Below is a small trained network, with its code and all its weights. Each question gives an input and a class and asks what happens when units are switched off, that is, made to give their printed mean instead of their output.

import numpy as np


def w(rows, s, z=0):
    codes = np.array(rows[::2]) - 128.0
    scale = np.full(codes.shape[1], s)
    scale[-1] = z or s
    return codes * scale


def f(y):
    return y / 2 * (1 + np.tanh(0.7978845608 * (y + 0.044715 * y**3)))


def log_softmax(a):
    a = a - a.max(-1, keepdims=True)
    return a - np.log(np.exp(a).sum(-1, keepdims=True))


def net(x, mask):
    res = np.array(x, float).reshape(1, 7) / 4 @ E
    y = f(res @ A[0][:, :-1].T + A[0][:, -1])
    res = res + np.where(mask, y, B[0][:, -1]) @ B[0][:, :-1]
    return log_softmax(res[-1] @ U[:, :-1].T + U[:, -1])


A, B = {}, {}
E = w([
[99,52,159,162,45],'x0',
[122,128,127,128,125],'x1',
[254,138,38,115,41],'x2',
[128,128,128,129,129],'x3',
[171,183,215,105,50],'x4',
[130,126,127,128,127],'x5',
[145,205,139,244,124],'x6',
],0.0061)
A[0] = w([
[111,196,83,40,168,157],'N1',
[172,215,101,73,213,61],'N2',
[179,122,107,150,128,37],'N3',
[115,130,123,206,89,6],'N4',
[153,76,29,98,145,242],'N5',
[175,161,228,109,100,87],'N6',
[226,100,101,167,65,209],'N7',
[62,188,151,127,132,28],'N8',
[148,184,211,90,104,4],'N9',
[100,38,146,177,45,61],'N10',
[148,160,38,105,70,79],'N11',
[106,88,58,173,188,127],'N12',
[207,136,113,96,124,75],'N13',
[152,199,122,251,164,144],'N14',
[129,86,141,17,139,27],'N15',
[82,101,193,177,167,69],'N16',
[99,70,51,182,140,86],'N17',
[155,71,137,5,165,212],'N18',
[148,186,128,119,106,2],'N19',
[167,62,47,189,231,104],'N20',
[118,90,113,15,127,43],'N21',
[99,132,86,95,140,64],'N22',
[167,195,105,58,200,210],'N23',
[145,135,56,105,85,31],'N24',
[78,143,212,107,170,71],'N25',
[119,4,149,174,52,104],'N26',
[115,255,182,30,81,181],'N27',
[121,120,109,167,125,38],'N28',
[163,137,66,149,94,110],'N29',
[175,110,179,129,218,40],'N30',
],0.0088,0.004)
B[0] = w([
[153,86,140,187,162,177],'N1',
[174,34,81,138,242,170],'N2',
[146,151,101,86,150,127],'N3',
[251,164,91,111,154,128],'N4',
[100,133,200,129,125,238],'N5',
[163,75,106,68,51,163],'N6',
[4,128,139,156,149,253],'N7',
[136,162,96,80,146,129],'N8',
[204,113,82,21,99,136],'N9',
[206,66,102,165,250,168],'N10',
[91,177,128,47,166,181],'N11',
[117,88,120,71,45,176],'N12',
[118,138,120,73,166,159],'N13',
[185,238,96,252,51,210],'N14',
[191,227,47,112,89,153],'N15',
[49,163,111,92,165,162],'N16',
[177,100,119,72,78,156],'N17',
[143,233,161,228,64,222],'N18',
[171,149,85,74,130,122],'N19',
[157,60,122,45,10,193],'N20',
[240,250,72,151,91,161],'N21',
[176,120,96,105,102,125],'N22',
[116,59,165,194,217,205],'N23',
[157,179,101,29,174,149],'N24',
[32,165,90,62,152,163],'N25',
[165,57,106,186,220,190],'N26',
[132,35,159,101,49,197],'N27',
[181,140,102,103,117,114],'N28',
[99,175,128,83,138,172],'N29',
[130,137,93,91,163,123],'N30',
],0.015,0.0064)
U = w([
[177,238,101,212,100,68],'0',
[166,28,114,175,249,83],'1',
[129,46,162,65,36,59],'2',
[1,215,148,49,207,61],'3',
[52,109,240,211,102,253],'4',
[55,111,220,209,99,249],'5',
],0.007,0.0036)

Each question gives the input, the list of numbers given to net, and the class t.
The units are the neurons (one row each of A and B). Each row of codes is followed by its name. A weight is (code - 128) times the scale printed after its matrix; where a second scale follows, it is the last column's (A, B and U).
mask holds one flag per neuron, in row order. A switched-off neuron (its flag False) gives its mean, the last column of its row in B, instead of its output. The means were averaged over made-up inputs and are rounded, as every weight is.
A unit's drop is (log p(t) with every unit on - log p(t) with that unit switched off) / (log p(t) with every unit on - log p(t) with every unit switched off).
The circuit of an input: a set's keep is (log p(t) with only the set's units on - log p(t) with every unit switched off) / (log p(t) with every unit on - log p(t) with every unit switched off). Starting from the 12 units with the biggest drops (on a tie, the unit counted first), units are removed one at a time, each time the one whose removal leaves the highest keep (on an exact tie, the one counted first), for as long as the keep stays at least 0.8.
circuit, biggest first: the units of the circuit, biggest drop first
most important unit: the unit with the biggest drop
k most important neurons: the k neurons with the biggest drops, biggest first
drop of u: that unit's drop, to one decimal
input [0,6,-7,-1,4,-5,2], class 3: circuit, biggest first	[N25]
input [6,5,-8,2,-4,7,-7], class 3: 2 most important neurons	[N25, N16]
input [2,-4,-6,-6,2,-2,-1], class 3: circuit, biggest first	[N25, N16]
input [7,-1,-4,-7,6,2,0], class 1: circuit, biggest first	[N10, N26]
input [-8,-6,5,-3,1,2,5], class 1: 3 most important neurons	[N2, N23, N18]
input [4,-2,-7,7,-5,7,-1], class 3: 3 most important neurons	[N16, N25, N27]
input [-6,-5,8,1,0,-8,6], class 3: 2 most important neurons	[N11, N7]
input [5,0,-4,3,4,-1,2], class 1: circuit, biggest first	[N18, N10]
input [2,3,-8,-5,0,-1,-6], class 3: 3 most important neurons	[N25, N14, N16]
input [-6,0,2,5,-4,1,3], class 1: 3 most important neurons	[N2, N18, N23]
input [6,0,0,5,7,8,-3], class 2: 4 most important neurons	[N6, N23, N27, N9]
input [-1,5,-4,7,-3,7,-7], class 0: 2 most important neurons	[N21, N15]
input [1,-3,8,-7,-7,-1,-3], class 3: 2 most important neurons	[N11, N7]
input [3,1,0,-5,-5,7,8], class 0: most important neuron	[N14]
input [6,5,4,-2,3,-7,7], class 0: 2 most important neurons	[N14, N4]
input [-1,-2,2,2,6,-1,3], class 2: circuit, biggest first	[N6, N27]
input [3,5,-5,-4,-6,6,-1], class 2: drop of N17	0.2
input [4,5,5,1,0,-8,-7], class 0: drop of N13	0.0
input [-8,-3,-6,3,3,7,-5], class 1: drop of N7	0.1
input [1,7,-1,-4,-3,3,-7], class 0: most important unit	N21
